Below is a small trained network, with its code and all its weights. Each question gives an input and a target symbol and asks what happens when units are switched off, that is, made to give their printed mean instead of their output.

import numpy as np


def w(rows, s, z=0):
    codes = np.array(rows[::2]) - 128.0
    scale = np.full(codes.shape[1], s)
    scale[-1] = z or s
    return codes * scale


def f(y):
    return y / 2 * (1 + np.tanh(0.7978845608 * (y + 0.044715 * y**3)))


def softmax(a):
    e = np.exp(a - a.max(-1, keepdims=True))
    return e / e.sum(-1, keepdims=True)


def log_softmax(a):
    a = a - a.max(-1, keepdims=True)
    return a - np.log(np.exp(a).sum(-1, keepdims=True))


def net(x, mask):
    ids = ['ΘΛΞΦβγη'.index(c) for c in x.split()]
    T = len(ids)
    res = E[ids] + P[:T]
    u = 0
    for l in range(2):
        r = res
        for j in range(3):
            rows = slice(4 * j, 4 * j + 4)
            q, k, v = (r @ M[l][rows].T for M in (Q, K, V))
            z = softmax(np.where(np.tri(T) > 0, q @ k.T / 4**0.5, -1e9)) @ v
            o = O[l][rows]
            res = res + np.where(mask[u + j], z, o[:, -1]) @ o[:, :-1]
        u += 3
        y = f(res @ A[l][:, :-1].T + A[l][:, -1])
        res = res + np.where(mask[u : u + 4], y, B[l][:, -1]) @ B[l][:, :-1]
        u += 4
    return log_softmax(res[-1] @ U[:, :-1].T + U[:, -1])


Q, K, V, O, A, B = {}, {}, {}, {}, {}, {}
E = w([
[143,168,199],'Θ',
[176,92,90],'Λ',
[178,88,98],'Ξ',
[130,51,194],'Φ',
[137,239,165],'β',
[2,136,153],'γ',
[172,120,160],'η',
],0.016)
P = w([
[67,8,6],'0',
[143,32,34],'1',
[164,44,71],'2',
[135,46,109],'3',
[103,50,116],'4',
[48,60,100],'5',
[19,54,115],'6',
[3,57,108],'7',
],0.0037)
Q[0] = w([
[86,133,87],'L0H0',
[83,94,151],'L0H0',
[51,126,102],'L0H0',
[186,155,62],'L0H0',
[117,115,191],'L0H1',
[114,121,162],'L0H1',
[92,132,89],'L0H1',
[152,119,192],'L0H1',
[11,250,189],'L0H2',
[180,160,102],'L0H2',
[52,224,155],'L0H2',
[121,87,131],'L0H2',
],0.022)
K[0] = w([
[78,95,93],'L0H0',
[75,113,139],'L0H0',
[55,65,106],'L0H0',
[154,174,70],'L0H0',
[175,123,115],'L0H1',
[155,122,126],'L0H1',
[121,103,168],'L0H1',
[160,146,88],'L0H1',
[63,188,255],'L0H2',
[93,132,106],'L0H2',
[60,187,222],'L0H2',
[165,113,117],'L0H2',
],0.026)
V[0] = w([
[133,137,172],'L0H0',
[139,112,118],'L0H0',
[110,53,32],'L0H0',
[104,89,57],'L0H0',
[80,67,195],'L0H1',
[118,104,186],'L0H1',
[135,137,143],'L0H1',
[253,167,117],'L0H1',
[81,108,142],'L0H2',
[45,92,181],'L0H2',
[217,74,40],'L0H2',
[64,131,177],'L0H2',
],0.0044)
O[0] = w([
[132,140,109,159],'L0H0',
[134,130,134,111],'L0H0',
[113,93,229,6],'L0H0',
[118,103,179,51],'L0H0',
[181,146,167,77],'L0H1',
[137,133,154,112],'L0H1',
[112,123,135,135],'L0H1',
[44,135,65,207],'L0H1',
[158,122,148,100],'L0H2',
[193,114,168,74],'L0H2',
[2,87,105,154],'L0H2',
[196,136,155,97],'L0H2',
],0.0076,0.0019)
A[0] = w([
[146,205,68,4],'L0N0',
[249,103,113,89],'L0N1',
[71,70,186,112],'L0N2',
[148,43,76,2],'L0N3',
],0.013,0.0023)
B[0] = w([
[56,69,205,252],'L0N0',
[154,95,104,133],'L0N1',
[212,53,158,197],'L0N2',
[72,161,250,217],'L0N3',
],0.015,0.0049)
Q[1] = w([
[137,120,135],'L1H0',
[105,124,103],'L1H0',
[149,173,100],'L1H0',
[91,86,118],'L1H0',
[158,103,65],'L1H1',
[189,143,151],'L1H1',
[92,129,147],'L1H1',
[179,164,163],'L1H1',
[102,96,170],'L1H2',
[148,123,225],'L1H2',
[166,176,89],'L1H2',
[122,58,254],'L1H2',
],0.021)
K[1] = w([
[116,130,121],'L1H0',
[146,115,178],'L1H0',
[109,60,131],'L1H0',
[152,155,186],'L1H0',
[132,133,221],'L1H1',
[205,169,149],'L1H1',
[94,105,79],'L1H1',
[207,195,136],'L1H1',
[133,90,127],'L1H2',
[60,89,91],'L1H2',
[117,179,141],'L1H2',
[42,25,7],'L1H2',
],0.018)
V[1] = w([
[55,1,11],'L1H0',
[77,24,39],'L1H0',
[136,138,138],'L1H0',
[155,186,178],'L1H0',
[137,125,131],'L1H1',
[122,79,104],'L1H1',
[81,157,114],'L1H1',
[148,123,136],'L1H1',
[137,89,41],'L1H2',
[155,202,231],'L1H2',
[121,91,80],'L1H2',
[112,69,45],'L1H2',
],0.0082)
O[1] = w([
[65,2,91,25],'L1H0',
[73,36,105,46],'L1H0',
[131,141,132,135],'L1H0',
[159,181,141,176],'L1H0',
[120,119,120,127],'L1H1',
[102,91,146,124],'L1H1',
[179,186,167,127],'L1H1',
[112,110,119,127],'L1H1',
[26,74,125,1],'L1H2',
[206,209,160,208],'L1H2',
[86,99,113,89],'L1H2',
[55,64,103,58],'L1H2',
],0.009,0.0056)
A[1] = w([
[177,58,128,1],'L1N0',
[145,211,7,102],'L1N1',
[118,123,26,152],'L1N2',
[219,136,89,201],'L1N3',
],0.012,0.0034)
B[1] = w([
[140,191,171,166],'L1N0',
[89,117,124,154],'L1N1',
[253,182,165,124],'L1N2',
[108,87,78,255],'L1N3',
],0.024,0.0082)
U = w([
[126,232,116,115],'Θ',
[1,95,201,228],'Λ',
[172,78,188,3],'Ξ',
[180,95,111,163],'Φ',
[64,127,90,202],'β',
[126,85,175,55],'γ',
[111,86,158,132],'η',
],0.0082,0.0031)

Each question gives the input, a string of symbols that net reads in full, and the target symbol t.
The units are the heads (4 rows each of Q, K, V and O) and the neurons (one row each of A and B). Each row of codes is followed by its name. A weight is (code - 128) times the scale printed after its matrix; where a second scale follows, it is the last column's (O, A, B and U).
mask holds one flag per unit, layer by layer, with each layer's heads first. A switched-off unit (its flag False) gives its mean, the last column of its rows in O or B, instead of its output. The means were averaged over made-up inputs and are rounded, as every weight is.
A unit's drop is (log p(t) with every unit on - log p(t) with that unit switched off) / (log p(t) with every unit on - log p(t) with every unit switched off).
The circuit of an input: a set's keep is (log p(t) with only the set's units on - log p(t) with every unit switched off) / (log p(t) with every unit on - log p(t) with every unit switched off). Starting from the 12 units with the biggest drops (on a tie, the unit counted first), units are removed one at a time, each time the one whose removal leaves the highest keep (on an exact tie, the one counted first), for as long as the keep stays at least 0.8.
circuit, biggest first: the units of the circuit, biggest drop first
k most important neurons: the k neurons with the biggest drops, biggest first
k most important neurons of layer l: the k neurons of layer l with the biggest drops, biggest first
which heads matter: for each layer, one digit per head in row order, 1 if its drop is at least 0.15 and else 0, layers parted by /
drop of u: that unit's drop, to one decimal
input γ Λ η, target Λ: circuit, biggest first : (L0H2; L1H2)
input Φ β η β β, target Λ: 3 most important neurons : (L0N0; L0N3; L0N1)
input β Ξ β Φ β η Θ, target β: 4 most important neurons : (L0N3; L0N0; L0N2; L1N3)
input β β η, target β: 4 most important neurons : (L0N0; L0N2; L1N3; L1N1)
input Φ Λ Ξ β Θ Λ, target Θ: circuit, biggest first : (L1H0)
input η β Λ β Ξ β γ β, target Φ: 3 most important neurons : (L0N3; L1N3; L0N1)
input β Λ γ Φ Ξ Θ, target β: which heads matter : 001 / 000
input Θ Λ Φ β Φ β η Λ, target Λ: 3 most important neurons : (L0N2; L0N3; L1N0)
input Θ β Λ Λ Φ, target Ξ: 3 most important neurons : (L0N2; L0N3; L1N0)
input β Φ β β Ξ γ β, target Φ: 4 most important neurons : (L0N3; L1N3; L0N1; L0N0)
input β Λ Λ Λ η Φ η β, target Λ: which heads matter : 001 / 101
input β β β Ξ Ξ Ξ β η, target β: which heads matter : 100 / 000
input β Λ β Λ, target Θ: 2 most important neurons : (L0N3; L0N2)
input η Λ Ξ, target Λ: circuit, biggest first : (L1H2)
input β β Ξ Φ η Ξ, target Λ: 2 most important neurons : (L0N3; L0N2)
input Λ β Λ η Λ, target Λ: 2 most important neurons of layer 0 : (L0N3; L0N0)
input Λ β Φ Ξ, target Θ: 3 most important neurons of layer 0 : (L0N3; L0N2; L0N1)
input γ η Λ Φ, target Ξ: 3 most important neurons : (L0N2; L1N0; L0N3)
input β β Φ Φ Λ γ, target Φ: 2 most important neurons : (L0N3; L1N3)
input η Φ Θ γ, target Φ: most important neuron of layer 0 : (L0N0)
input Λ β Ξ Θ β Ξ, target Θ: drop of L0N3 : 1.3
input Ξ η η, target Λ: drop of L0H0 : 0.2
